Below are the code and all the weights of a small trained network. Each question names an input and a class and asks about switching units off, where a switched-off unit gives its printed mean instead of its output.

import numpy as np


def w(rows, s, z=0):
    codes = np.array(rows[::2]) - 128.0
    scale = np.full(codes.shape[1], s)
    scale[-1] = z or s
    return codes * scale


def f(y):
    return np.maximum(y, 0)


def log_softmax(a):
    a = a - a.max(-1, keepdims=True)
    return a - np.log(np.exp(a).sum(-1, keepdims=True))


def net(x, mask):
    res = np.array(x, float).reshape(1, 2) / 4 @ E
    y = f(res @ A[0][:, :-1].T + A[0][:, -1])
    res = res + np.where(mask, y, B[0][:, -1]) @ B[0][:, :-1]
    return log_softmax(res[-1] @ U[:, :-1].T + U[:, -1])


A, B = {}, {}
E = w([
[191,77,134,23],'x0',
[245,231,113,125],'x1',
],0.012)
A[0] = w([
[92,51,134,110,43],'neuron 0',
[227,134,121,64,125],'neuron 1',
[210,77,138,4,23],'neuron 2',
[199,175,133,122,9],'neuron 3',
[132,121,66,125,74],'neuron 4',
[100,162,138,190,11],'neuron 5',
],0.017,0.013)
B[0] = w([
[100,143,134,71,192],'neuron 0',
[139,136,153,91,255],'neuron 1',
[136,129,98,209,245],'neuron 2',
[4,93,94,88,184],'neuron 3',
[141,134,125,112,128],'neuron 4',
[80,116,58,186,167],'neuron 5',
],0.044,0.013)
U = w([
[108,89,56,252,93],'0',
[24,85,143,43,67],'1',
[188,92,219,97,253],'2',
],0.011,0.028)

Each question gives the input, the list of numbers given to net, and the class t.
The units are the neurons (one row each of A and B). Each row of codes is followed by its name. A weight is (code - 128) times the scale printed after its matrix; where a second scale follows, it is the last column's (A, B and U).
mask holds one flag per neuron, in row order. A switched-off neuron (its flag False) gives its mean, the last column of its row in B, instead of its output. The means were averaged over made-up inputs and are rounded, as every weight is.
A unit's drop is (log p(t) with every unit on - log p(t) with that unit switched off) / (log p(t) with every unit on - log p(t) with every unit switched off).
The circuit of an input: a set's keep is (log p(t) with only the set's units on - log p(t) with every unit switched off) / (log p(t) with every unit on - log p(t) with every unit switched off). Starting from all 6 units, units are removed one at a time, each time the one whose removal leaves the highest keep (on an exact tie, the one counted first), for as long as the keep stays at least 0.8.
units of the circuit, in order: the units of the circuit, biggest drop first
most important unit: the unit with the biggest drop
k most important neurons: the k neurons with the biggest drops, biggest first
drop of u: that unit's drop, to one decimal
input [3,8], class 1: most important unit : neuron 3
input [5,8], class 1: 2 most important neurons : [neuron 3; neuron 1]
input [1,-3], class 2: units of the circuit, in order : [neuron 3; neuron 5]
input [3,0], class 2: 3 most important neurons : [neuron 5; neuron 3; neuron 1]
input [4,-4], class 0: 3 most important neurons : [neuron 1; neuron 3; neuron 2]
input [3,5], class 1: 2 most important neurons : [neuron 3; neuron 1]
input [6,-6], class 0: 2 most important neurons : [neuron 2; neuron 1]
input [-7,8], class 1: 2 most important neurons : [neuron 3; neuron 2]
input [-3,-1], class 2: 3 most important neurons : [neuron 2; neuron 3; neuron 5]
input [6,8], class 1: 2 most important neurons : [neuron 1; neuron 3]
input [-7,-8], class 1: 2 most important neurons : [neuron 2; neuron 0]
input [6,-1], class 0: drop of neuron 2 : 4.3
input [8,-7], class 0: drop of neuron 2 : 4.1
input [7,5], class 0: drop of neuron 0 : 0.0
input [-6,7], class 1: most important unit : neuron 2
